Below are the code and all the weights of a small trained network. Each question names an input and a class and asks about switching units off, where a switched-off unit gives its printed mean instead of its output.

import numpy as np


def w(rows, s, z=0):
    codes = np.array(rows[::2]) - 128.0
    scale = np.full(codes.shape[1], s)
    scale[-1] = z or s
    return codes * scale


def f(y):
    return y / 2 * (1 + np.tanh(0.7978845608 * (y + 0.044715 * y**3)))


def log_softmax(a):
    a = a - a.max(-1, keepdims=True)
    return a - np.log(np.exp(a).sum(-1, keepdims=True))


def net(x, mask):
    res = np.array(x, float).reshape(1, 8) / 4 @ E
    y = f(res @ A[0][:, :-1].T + A[0][:, -1])
    res = res + np.where(mask, y, B[0][:, -1]) @ B[0][:, :-1]
    return log_softmax(res[-1] @ U[:, :-1].T + U[:, -1])


A, B = {}, {}
E = w([
[147,143,254,95],'x0',
[24,245,121,82],'x1',
[144,49,140,232],'x2',
[202,232,77,232],'x3',
[166,56,55,64],'x4',
[189,206,85,139],'x5',
[82,86,117,164],'x6',
[188,136,116,71],'x7',
],0.0042)
A[0] = w([
[166,130,134,159,254],'N1',
[103,101,58,130,39],'N2',
[135,4,170,132,182],'N3',
[75,107,155,121,229],'N4',
[159,69,147,142,166],'N5',
[209,137,69,80,123],'N6',
[115,175,182,47,138],'N7',
[46,153,78,173,182],'N8',
[101,148,108,145,175],'N9',
[124,150,123,106,93],'N10',
[119,166,192,75,161],'N11',
[179,222,186,195,228],'N12',
],0.015,0.0038)
B[0] = w([
[164,45,76,112,192],'N1',
[101,152,167,96,148],'N2',
[89,109,3,160,254],'N3',
[119,60,72,125,195],'N4',
[93,103,70,138,185],'N5',
[220,151,27,77,204],'N6',
[76,143,106,38,195],'N7',
[186,70,183,86,210],'N8',
[163,100,136,86,161],'N9',
[111,154,144,112,130],'N10',
[79,120,98,61,184],'N11',
[167,8,196,138,248],'N12',
],0.025,0.007)
U = w([
[142,201,130,212,80],'0',
[95,249,158,242,32],'1',
[196,252,74,94,4],'2',
[67,215,198,229,31],'3',
[244,58,143,200,237],'4',
[70,107,168,54,125],'5',
[65,105,11,149,204],'6',
],0.0047,0.0023)

Each question gives the input, the list of numbers given to net, and the class t.
The units are the neurons (one row each of A and B). Each row of codes is followed by its name. A weight is (code - 128) times the scale printed after its matrix; where a second scale follows, it is the last column's (A, B and U).
mask holds one flag per neuron, in row order. A switched-off neuron (its flag False) gives its mean, the last column of its row in B, instead of its output. The means were averaged over made-up inputs and are rounded, as every weight is.
A unit's drop is (log p(t) with every unit on - log p(t) with that unit switched off) / (log p(t) with every unit on - log p(t) with every unit switched off).
The circuit of an input: a set's keep is (log p(t) with only the set's units on - log p(t) with every unit switched off) / (log p(t) with every unit on - log p(t) with every unit switched off). Starting from all 12 units, units are removed one at a time, each time the one whose removal leaves the highest keep (on an exact tie, the one counted first), for as long as the keep stays at least 0.8.
units of the circuit, in order: the units of the circuit, biggest drop first
top k neurons: the k neurons with the biggest drops, biggest first
drop of u: that unit's drop, to one decimal
input [-2,4,-7,-7,1,1,5,2], class 5: units of the circuit, in order	(N3 N7)
input [3,-4,-6,4,-3,-6,0,1], class 5: units of the circuit, in order	(N3 N6)
input [8,1,-3,8,3,2,-7,-7], class 4: units of the circuit, in order	(N12)
input [-5,-6,-8,-5,4,3,4,7], class 2: units of the circuit, in order	(N6 N12)
input [-8,2,4,5,5,-1,-8,0], class 2: top 4 neurons	(N12 N6 N4 N2)
input [-4,4,0,2,5,-6,3,-7], class 4: top 3 neurons	(N8 N7 N11)
input [0,-1,3,1,-8,-3,4,5], class 4: top 2 neurons	(N12 N7)
input [-1,7,-4,0,6,4,2,-6], class 5: top 2 neurons	(N3 N8)
input [6,7,-6,3,-7,4,-5,8], class 5: drop of N12	0.0
input [-3,-1,-8,6,-1,0,-7,8], class 2: drop of N10	0.1
input [-7,6,-8,-1,-1,3,5,-5], class 5: drop of N8	0.1
input [-5,6,-8,2,2,-1,-4,8], class 2: drop of N6	0.3
